Each row has a class, written as a number after it.
[ 129 -189 -142   88  138 -168   -5 -272  244 -362   13  302  106  -92
 -380  -91  -40 -215  147   66  349   35   -5    8  193  270  220  359
  114   75 -289 -263 -312  -86]  1
[ -28  101   15 -258  187   58   -2 -377  -80  -32 -167 -524 -208  -84
  -45  -90  107  -29  365 -271  187 -472   93 -242 -109  412  390 -222
  301  300 -674 -261  -33 -325]  6
[ 129 -133 -211  153  118 -127  -16 -283  276 -316   83  282   19  -94
 -384 -135  -58 -194  163   38  384   55  -19   32  194  263  148  247
  153  116 -254 -312 -295 -139]  2
[ -60 -157  131  -70 -149  193  497  277  477   -4 -304  -70 -133 -190
   -4  567 -237  138  -71   88  -65  141 -447   37  228 -219 -387   25
  210   97   92  216 -163  238]  5
[  91 -184 -184   99  183 -107  -21 -255  230 -337  -69  222   39  -96
 -311 -119 -104 -166  141   33  301  -32  162    1  187  201  166  429
   80   10 -351 -286 -340  -96]  1
[ -93   47  117 -227   85   33  -56 -149   48  -84  -79 -495 -165 -173
  -14   64  185   81   28 -182   44 -364  266 -456   63  297  395 -354
  156  316 -748 -354 -247 -126]  2
[ 105 -143 -234  134  116 -169   64 -256  293 -288  -66  132   67  -51
 -309  -41 -129 -213  235   83  340  -24  -25  109  201  108   65  337
  131   71 -286 -213 -361 -210]  3
[-232   -2 -199 -462  -80  674  192  -58  -43 -195 -385 -214 -269 -223
   85  546 -572   60  -26  -19 -124  326 -193  108  148 -422 -303  166
  173  157  233  184   58  289]  4
[-431 -199 -365 -295 -278  651  351  306  261   29 -672 -358 -389 -302
    8  626 -559  183   78 -138 -202  154 -222 -128  128 -363 -411  308
  149  267 -246   17  -69  427]  1
[-167 -120 -225 -413 -197  370  177  183   31 -314 -261  197 -367   39
   30  305 -670 -172  118   35   48 -320  -99  -46  249 -573 -306  636
  344  -71   85  188  115  249]  7
[ -35  243  121 -355   76  194   18 -124   47   14 -216 -667 -252   29
   48   84  139  -51  188 -162  142 -426  126 -432 -109  196  310 -692
  173  218 -507 -234 -133 -238]  0
[  72 -181 -161  102  103 -115   30 -261  226 -273  -62   92   31 -104
 -342  -71 -134 -261  155   21  249  -26  -13   -3  174  170   73  377
  154    3 -351 -253 -288 -118]  6
[  83  130  167  209  102  103  252 -364  151   13 -187  291  -55 -100
   97  899 -201   97  464 -268  101  438 -890  241  145 -610 -259 -112
  337  -31  248  354  492   85]  3
[-393  -62 -130 -133  -44  167  144 -202 -186  -14  106  497  -84 -166
  -48  518 -350  -99  187  -44  156  573 -213  184   82 -428 -240  -23
    7   94  357  -25  173  588]  5
[  38   21  200 -262  -55  594  179  189  481 -113 -288  249 -492   58
  -69  298 -139  272  141 -442  -46  107 -369  389   84 -464 -245  359
  172  144   92  280  282  -29]  0
[  44   69  -76 -129  174   57   95 -149  168 -211 -115 -438 -261  -31
 -166 -153   54  -13   12 -262  206 -403  163 -372  -43  460  373 -351
  319  323 -705 -249  -49 -255]  0
[ 150 -135 -132  167   99 -127   52 -266  283 -271 -120  271  179  -74
 -369 -109 -120 -314  203  105  330    0  -79   23  215  172  103  303
  119  -32 -273 -229 -343 -240]  4
[ 116 -147 -151   59   41 -107   49 -220  316 -283 -114  109   32  -99
 -366 -185 -139 -297  167  100  286 -197  -48    7  233  245  157  406
  143   16 -386 -231 -402 -198]  7
[ -88   39   78 -102  203  425  323  154  285  -46 -130   50 -226 -104
  159   62 -186  -58   26 -299   25    1   86  -89   24 -602 -229  560
  -63 -244 -161   94  -38  249]  5
[  74 -133 -235  125  188  -44   58 -326  263 -339  -97  252   92  -27
 -386  -82  -92 -267  211   76  405  107  -19   25  182   79  157  183
   24  100 -317 -322 -346 -153]  0
[  93  -97 -232   50   64 -113   64 -285  174 -252  -29  202   14 -101
 -330 -122 -144 -256  228   48  313    3  -86   96  216  181   50  304
  195  140 -234 -228 -335 -153]  3
[ 105 -157 -151  126   99 -151   -9 -377  253 -264  -25  178   72  -96
 -348  -45  -43 -227  194   46  301   45  -89  119  234  210  146  203
  115  108 -318 -252 -387 -202]  0
[  82  -78 -158  102  131  -76   14 -339  185 -370  -70  160   68 -104
 -373 -146 -114 -222  119   90  367   50    8    8  220  119  178  328
  113   60 -243 -286 -349  -63]  4
[-150  202  196  157  201  163   63  -18  543  -69  -86  392 -269    3
   56  560 -159  150  251 -233  135  112 -235  186  124 -659 -268  297
  109    8  235  196  113  223]  5
[-120 -243  153 -362 -328  463  273  517  444 -157 -383    9  103   93
  -19  242 -358   57 -172  -11 -234   76   84 -106   16 -265 -440  628
  125  215  160   24 -105  309]  3
[-176   92   -9 -360  191  533  -52 -253   95 -212 -129  -63 -308  -41
  -27  606 -318  138 -176 -222  194  141 -272  -44  -75 -426 -115  113
  444  100 -143  -11  686  534]  6
[  21  191  306 -330  177  -38   64 -367 -126  -43  -11 -287 -126 -127
   50  115  116  -98   92 -294  183 -186  102 -321   17  342  384 -469
  279  242 -646 -243  -28 -151]  3
[-142  204   52  -69 -152  583  112  -13  645  -36 -402 -357 -137 -191
   50  578 -144   44  346 -257    4  121 -404  -32    8 -662 -323  388
   84    1 -139  210   42  378]  7
[  88 -125 -130  196  103 -126   72 -368  141 -289  -92  228  135 -117
 -334  -80 -139 -250  159   53  245   32  -21   27  244  138  155  252
  102   17 -307 -265 -348  -53]  0
[-169 -303   69 -381 -122  749  194 -108  319  -17 -356  127  108 -157
 -283   66 -342   41  -49   51  -30  339 -309  460  223 -305 -180  290
  162   19  236  -27  -36  115]  4
[ -73  253  -53 -331  151  130  -33 -345 -166   50 -256 -497 -255  -13
   50   44   63   51  334 -264   74 -413  127 -211 -124  384  275 -539
  500  468 -381 -142   65 -191]  1
[  20  156  143 -537  -47  592  211  584  533 -189 -111  316   33  141
 -131  429 -284  119  -74  -55  202   81   24 -122   62 -827 -334  206
  141 -103  265  -20  -18  -34]  3
[ 119 -192 -185   77  108 -130  -12 -243  243 -263  -15  250   47 -188
 -392  -96  -74 -202  150   63  309   73  -20   16  275  192  110  308
  177   36 -299 -282 -351 -204]  1
[  56  102  365 -486 -456  622  142  180  274 -132 -210   53  107   22
  162  510 -295   89   47   27   24  217 -574  202  185 -608  -67  159
   82 -188  236  489  237   37]  3
[-228 -113 -134 -142 -164  402  185  -39  254   30 -389 -184  106 -116
  205  798 -170  311  400 -140 -248   49 -432  130  105 -662 -397  151
  311  223   76  397   77  256]  1
[-183   88  -44   49  180    8   99 -279  -19 -130 -157 -217  118 -218
   -4  336 -168  134  291 -346  104  133 -338 -100  154 -678 -305  258
  393 -313  105  280  244  447]  3
[ -25  241   21 -354  164  146 -154 -362  -46   -6 -154 -459 -361   56
  -93   62  217    8  272 -328  318 -280   45 -293 -222  455  377 -800
  286  293 -570 -295  137 -141]  1
[-144  -19  261 -100   37  268  -27 -272  -63   26 -208  281  -82    8
   20  448 -209  107   66    4  -41  133 -487  191  261 -577  139   48
   14  -67  156  -16  143  108]  7
[  34  310  146  -16  133 -240 -171 -375  -16   79  -48 -468 -187   73
  102   41  267   49  281 -291   98 -434  135 -220 -161  498  333 -488
  263  372 -493 -221 -147 -298]  2
[-119  210   66 -386  184   15 -273 -409 -371  -39 -131 -345  -95   80
  -16  144   77  118   37 -226  141 -304  240 -366 -190  328  337 -593
  236  280 -530 -413  -18  -92]  5
[  44 -144 -255   63  135  -96  -45 -326   80 -275   -2  131 -113 -147
 -342  -56 -137 -205   81  -26  262  106  -37   23  232  221  183  285
  212   90 -262 -269 -267  -56]  5
[ -67   96  242  -68 -215  209  -23 -269  -21  -25 -337  336   65  -43
  -10  374 -391   96  267  -19   61   76 -276  319  241 -762 -358  534
  319 -159  109   58  207  199]  3
[ -78  369  125 -498   26    8 -158 -334 -362 -177  -60 -546 -428  128
  161  -24   52  193   -7 -278  137 -595  367 -407 -139  514  345 -572
  391  483 -516 -269 -121   61]  2
[  21   58  104 -423   76   61 -104 -299   13 -132 -183 -478 -158  117
 -119 -131  172 -111   56 -132  233 -410   64  -90 -161  486  389 -345
  274  253 -631 -140   42 -197]  5
[ -20   21 -267 -223  328   36 -142 -113  128  -62  -26 -460 -270   35
  -93 -201  304 -120  221 -255  239 -177  142 -295 -170  487  348 -470
  179  329 -426 -129   70 -343]  1
[ 201 -202  -67   69  102 -260   -6 -386  185 -293   10  311  159  -88
 -375  -59  -92 -277  118  117  377  121  -54  138  238  242  124  333
  178  -39 -270 -277 -363 -219]  1
[ 117 -130 -217  103   29 -130  -57 -269  276 -274  -41  177   42 -102
 -375  -76 -114 -266  123  146  320   -3   20   96  242  166   60  336
  144   65 -351 -313 -364 -112]  3
[-230  -80 -209  151  160  352   86   32  428 -101 -259  195 -281   69
  -29  269  -42  400  385 -319   19   58 -402  129  185 -485 -125   57
  118  279  188  242  126   82]  0
[-303   -7  -38  237 -154  323  -49  -54  462 -120 -141 -165 -338 -133
   31  181  -77  130  291 -108   61  131 -282  -72  254 -606 -203  227
  114   73  158  147  109  509]  2
[ 161 -135 -263  204   89 -137   45 -244  334 -346  -22  248   29 -113
 -461 -181  -96 -330  196   74  378    0  -55   40  198  248  122  412
  115    7 -321 -262 -417 -118]  5
[-344  -34 -106 -429  -96  254  -51  159   -6 -454 -312  208 -224  -60
 -219  458 -518 -205 -103   43   33 -270 -110 -197  146 -545 -365  528
   59 -251  -42   94   57  765]  4
[  94  127  412  -89  429  304   70 -197   37  -97  107  224  -58 -107
  179  528   35  190 -225 -214 -272  116 -119   54   83 -495   77 -195
   64  -28  113  168  352  109]  7
[-354 -386 -174 -214 -198  214  371  303  164 -267 -411  -71   87 -293
  -99  389 -456  -21   54 -159 -374  -38 -148 -128  293 -294 -265  765
  101   86  -86  249 -309  371]  4
[ -95  184   13 -384  177  106 -101 -258 -158  -51    2 -524  -27   33
  -88 -298  170   18  -72 -205  221 -355  400 -302 -279  458  322 -523
  224  199 -467 -311   30  -13]  4
[  99 -108 -170   21   44  -88   13 -211  215 -301 -129  180   72  -57
 -432  -29 -197 -333  115  175  318    8  -65   24  224   84  105  324
  146   22 -227 -347 -378 -166]  2
[  23  159 -122 -248  196  233   73 -193  194 -158   20 -406 -427  -82
  -96   98  245  139  232 -125  386 -225   16 -368   -2  111  304 -591
  258  520 -519 -351 -177 -222]  5
[ -15  362   93 -391  175  212   10 -328  -57   10 -234 -439 -346  180
  202  107   36 -302  290 -220  107 -328  133 -240 -189  402  270 -666
  160  350 -430  -90 -104 -202]  6
[ 172 -185 -194  105  113 -199   30 -317  231 -374  -27  276  119  -98
 -467  -61 -102 -372  159  119  382  -92  -79  -52  205  279  122  351
  179   17 -353 -346 -403  -94]  4
[  94 -121 -178  181  120 -136  -25 -384  253 -299  -34  308   28 -109
 -357  -91 -140 -275  207  102  380   -7  -28   86  265  224  171  323
   85   57 -366 -330 -365  -88]  3
[  39  -42   31 -211  154 -159  -83 -303  -87  -36   17 -457 -152   58
  -52  -45  291   -1  120 -253  154 -196   61 -352 -125  725  339 -622
  383  392 -366 -240  -44 -143]  5
[ -52  218  102 -248   45  211    3 -263   14   55 -395 -509 -207  127
  104 -102  131  105  347  -64  264 -285  131 -285   29  200  448 -759
  155  392 -523 -256 -131 -461]  7
[ 185  -69  -85  147   67  -68   42 -271  367 -315  -95  175   85  -69
 -412 -166  -84 -299  164   53  333    0  -56    8  176  208  200  310
   87   30 -361 -277 -320 -205]  7
[  44 -182 -259   48  183 -191  -32 -291  203 -384  -62  213   47  -73
 -439  -76 -147 -327   91  111  390  -18  -32   17  206  188  115  391
  183    4 -313 -247 -301  -18]  5
[-112  127  224 -460  260  127  -16 -350 -331  -54  -86 -383 -206   48
   56   -7  120  154   16 -333  107 -184   59 -265 -103  329  457 -692
  331  340 -330 -133  218 -154]  5
[-284 -170   16  -79  -36  156  163   -8  149 -151 -392  -72   -3 -101
 -102  488 -426 -108  -44 -148  -23   35 -119 -181   11 -408 -251  611
  155  -80 -254 -114  144  567]  0
[-293  103 -244 -369  266  142 -103 -162   -8   75 -208 -612 -479  -99
   77  127   41  -79  256 -208   80 -384  165 -170 -150  365  226 -360
   96  356 -499 -117  -79 -141]  5
[  36  252  118   19  401 -282 -112 -545 -358   11  122 -340 -361   77
  163 -140  382  183  366 -647  114 -262  210 -217 -137  572  556 -672
  354  418 -415 -125  227 -212]  3
[-174   95   13 -142   87  310 -239 -365 -100 -131 -158  403 -200   30
  260  509 -249  179  229  -28  119  -43 -269  201  162 -677 -272  169
   60  -78   18  237  338  309]  0
[ 136 -176 -221  145  106  -86   51 -197  282 -301 -111  161    4  -99
 -446 -197 -114 -294  159   79  351  -40  -67   53  230  112  122  437
  156  -55 -336 -268 -219  -79]  3
